Here is a tiny trained network, its code and every weight. The questions are about switching its units off for an input and a class, where a switched-off unit gives its printed mean instead of its output.

import numpy as np


def w(rows, s, z=0):
    codes = np.array(rows[::2]) - 128.0
    scale = np.full(codes.shape[1], s)
    scale[-1] = z or s
    return codes * scale


def f(y):
    return np.maximum(y, 0)


def log_softmax(a):
    a = a - a.max(-1, keepdims=True)
    return a - np.log(np.exp(a).sum(-1, keepdims=True))


def net(x, mask):
    res = np.array(x, float).reshape(1, 3) / 4 @ E
    y = f(res @ A[0][:, :-1].T + A[0][:, -1])
    res = res + np.where(mask, y, B[0][:, -1]) @ B[0][:, :-1]
    return log_softmax(res[-1] @ U[:, :-1].T + U[:, -1])


A, B = {}, {}
E = w([
[246,244,74,33,20,63,165,220,108,141],'x0',
[26,148,80,148,90,131,69,255,130,178],'x1',
[162,80,47,208,110,173,74,118,28,57],'x2',
],0.009)
A[0] = w([
[76,90,170,167,199,142,111,108,177,147,184],'n1',
[112,60,137,187,189,154,92,97,151,110,81],'n2',
[181,147,148,96,115,105,185,78,116,103,253],'n3',
[136,99,79,175,95,160,80,165,40,92,179],'n4',
[105,181,161,77,135,78,132,199,185,173,191],'n5',
[107,94,154,169,194,139,132,100,152,131,247],'n6',
[124,115,107,126,122,147,137,123,135,135,47],'n7',
[83,16,140,177,151,192,110,92,114,66,115],'n8',
[129,177,79,111,38,107,137,244,82,124,193],'n9',
],0.011,0.0027)
B[0] = w([
[12,124,11,106,141,135,170,61,127,159,223],'n1',
[58,69,213,122,180,120,180,38,46,194,223],'n2',
[227,192,168,75,219,85,153,108,132,64,187],'n3',
[219,154,74,210,178,146,27,108,113,87,211],'n4',
[120,168,205,13,65,189,177,181,234,180,207],'n5',
[35,73,32,129,145,171,162,7,74,156,209],'n6',
[100,166,155,119,147,116,105,87,97,124,130],'n7',
[132,18,184,150,228,3,127,53,12,178,251],'n8',
[109,209,133,198,55,167,12,251,125,182,228],'n9',
],0.0071,0.019)
U = w([
[238,159,189,65,175,76,185,65,133,17,254],'0',
[133,184,196,85,32,134,121,217,169,179,129],'1',
[130,36,126,131,104,117,157,163,139,95,34],'2',
[98,106,154,144,90,106,144,143,113,56,55],'3',
[82,2,145,154,190,89,150,64,33,161,112],'4',
[48,103,138,56,103,156,212,103,200,177,168],'5',
[158,154,75,249,100,141,35,176,96,85,150],'6',
],0.0085,0.0039)

Each question gives the input, the list of numbers given to net, and the class t.
The units are the neurons (one row each of A and B). Each row of codes is followed by its name. A weight is (code - 128) times the scale printed after its matrix; where a second scale follows, it is the last column's (A, B and U).
mask holds one flag per neuron, in row order. A switched-off neuron (its flag False) gives its mean, the last column of its row in B, instead of its output. The means were averaged over made-up inputs and are rounded, as every weight is.
A unit's drop is (log p(t) with every unit on - log p(t) with that unit switched off) / (log p(t) with every unit on - log p(t) with every unit switched off).
The circuit of an input: a set's keep is (log p(t) with only the set's units on - log p(t) with every unit switched off) / (log p(t) with every unit on - log p(t) with every unit switched off). Starting from all 9 units, units are removed one at a time, each time the one whose removal leaves the highest keep (on an exact tie, the one counted first), for as long as the keep stays at least 0.8.
circuit, biggest first: the units of the circuit, biggest drop first
k most important neurons: the k neurons with the biggest drops, biggest first
drop when u is switched off: that unit's drop, to one decimal
input [7,-5,2], class 0: circuit, biggest first : n3
input [5,-5,-4], class 0: 2 most important neurons : n3, n9
input [5,-6,8], class 6: 2 most important neurons : n4, n8
input [2,-4,6], class 0: 2 most important neurons : n9, n3
input [2,-1,0], class 1: 2 most important neurons : n8, n4
input [2,-4,-7], class 0: 2 most important neurons : n9, n3
input [-2,-6,-7], class 5: 2 most important neurons : n8, n4
input [7,8,4], class 6: 2 most important neurons : n4, n9
input [8,-3,3], class 6: 2 most important neurons : n9, n5
input [-3,-3,-6], class 5: 2 most important neurons : n8, n4
input [1,-1,8], class 6: drop when n4 is switched off : 0.2
input [6,-6,4], class 0: drop when n3 is switched off : 1.1
input [8,4,5], class 6: drop when n4 is switched off : 0.2
input [-2,2,-3], class 5: circuit, biggest first : n8
